Each row is followed by roughly how far along a hidden order it lies, from 0 to 30. A new part has a new order.
[  0 -12   2 -22  -6  21  -4   2  63  -2  23 -12  -5   0 -16   0  -9  12
 -10   6  -2  -7  -6  -1  29]	21
[ 14 -26   6 -13 -38 -26   0  -4 -22  -8  50  -1  -2  -1 -28  10 -10 -18
   3  -4   3   8  -3   6  -2]	11
[ 23  15  -1  -6 -10 -27  -5   4 -53  -8  43  -2  -9  -3 -15  15   4  -5
   7  -9   1   2  -7   2 -10]	4
[  1  24  -4   6  -6 -20  -3  -1 -37  -6 -27  -2 -10  -2  -1  16  21 -13
  19  -7  -2  10   1   0 -22]	2
[-12  -1   6  53  48 -11  16   1 -41  -4  -9  29   4   5  -2 -17  -8 -34
  -2  10  18   6   5  10 -25]	18
[  5  -5   3 -33   0   1  -8  -3  14   6  41  -3  28  -1  -7  -1  -4  27
  -6  -8   0  -9  -2   4  22]	26
[  5   3   1 -44   5  22  -4   2  18  -3  76  12  15 -14  13 -29 -18   3
  -7   0  -6 -11 -11   2  27]	20
[ 18  19  -1 -18  -7  -2  -3  11 -24  -8  64  -9 -16  -8  -3  -6  -5   3
  -1  -3  -2  -6 -14   0   4]	5
[ -9  40  -5  31  28   6   4   5 -23  -1 -32   2 -12  -2  39  -3  12   1
   1   5  -6   0   1  -7 -12]	10
[ -9  -1   1  20  47   2   5  -4 -11  15 -24  22  27   7  14 -15  -7   0
  -2   6  14   0   6   6  -3]	27
[  3  -3  -2 -16   0 -18  -6  -5 -48  -2   1  14  13  -5  -2   3  -2  -1
  11 -14   7   5   0   8 -20]	12
[  1  47   1  35  12 -37   6  12 -43 -11 -20 -14 -52  11 -28  32  31 -12
  11   2   6   6  -4  -5 -23]	0
[-10 -29  10  -6  11   5   0  -5  19  10  15   5  42   2 -17 -19 -18   7
 -11   6   8  -1  -2   9  10]	30
[ 25  18  -2 -11 -16 -17  -3   4 -42  -7  44   8   0  -9  -3   4   4  -8
   5 -11  -2  -1  -6   3  -7]	4
[ -6   9  -5   4  21  38   3   8  23  -2 -27 -15 -19   2  27  -3   0  13
  -2   7  -7  -8  -2 -15   4]	13

Part 2:
[ -1   2 -51 -30  -4  -8  -1 -13  -8   3  32  -8 -23   6  -3   6 -19   2
   2 -22   7 -12  10   1  -8   1   8  -1 -11   1   4   4]	8
[-37  12 -32   3   5  13  -2 -28  20 -13  27  -6  14 -25  20  28   0 -12
 -25 -34 -13 -13  20   3   1 -12 -17   6  -7  10  -1   2]	0
[ 16   3   7 -12  -7  28   6 -38  -4 -14  -6  12  13  30 -22   7   5   7
  -9  28   4   9 -19   0  23  -2   2 -17  44  10   6  -6]	30
[ -2   0  24   4  27   2 -14   9  -5   0  -7  14  18  -3 -41   1 -13  15
   2   2  -6   2 -13   4  -2 -19 -24  -9   8  13  -4   5]	21
[-18   8  12  18  32  12  -1  -4  -6 -22  -3  37  35   9 -10 -10  -1 -13
 -25  21  13 -12 -42  16   5  -6  19 -31  48  25   3   7]	28
[ -4   2  -5 -33  -1   7   2  18  26   3   5 -15 -17 -23 -23  23   1  10
  17  23  -9 -16  19 -24   1  -4  33   3  -1 -13   6  16]	6
[ -9  -3 -31  10 -26   3  -1 -14 -29  -7  17   2  -2 -10  17  13  -2  -7
  26 -24 -12  16  21   1  21  -4 -20   2 -16  -4 -11 -10]	13
[ -9   3 -82 -21 -14  -5   6 -36  -8  -1  34  10  11 -13  -5  13   2   3
  -2 -16   8   1  -7  14   3  -3 -34  -4   5  -1   2 -16]	20
[ -4   1 -50  17   4  10   4 -16 -19 -13  12  11  22  12   6   6   0 -13
 -12 -31  -9  11   9   3   9 -14 -92  -5  -9  24 -10  -1]	17
[-29  -5  -5  20   3  31 -13 -15   4   0   5  21  11   6  -4  -3   0   8
  -9 -11 -14   6   8   2   4  -5  26 -16  14   1   0  16]	21
[ 19  -8 -11  -8   1 -23   2  -5 -24  -8  18   6 -11 -37 -34   2 -13  -3
   9  -1  -6  10   9  24   3   0 -18   4 -12   0   3  -2]	9
[ 21   8   7 -19  -2  26   0 -39  24  -1  -1  16  -9  85 -15   5 -23  -2
 -11 -14  -6  12   0   7  -2  -7  -5 -13  12  14  -2  -1]	18
[ -5   8 -62 -14   0  -7   6 -32  11  -9  13   7  12  -9  14  -6  -1  -8
 -25 -10  22 -10 -42  18  -4   8   4 -17   6   7   7  -7]	17
[  6  -2  -5 -24   1  -7  -6 -18 -23 -20  21   7  14 -42 -61  16 -18  20
   7  12  -6  -5 -26 -13  11  -6   3 -14  14  15   2   9]	19
[ 22   7  16 -10   5  20  -1 -21   6  -8 -26  33  16  -3 -33  31   4   1
 -12  40 -12   2 -35  -2  -4  -7   3   7  31  11   9  11]	9
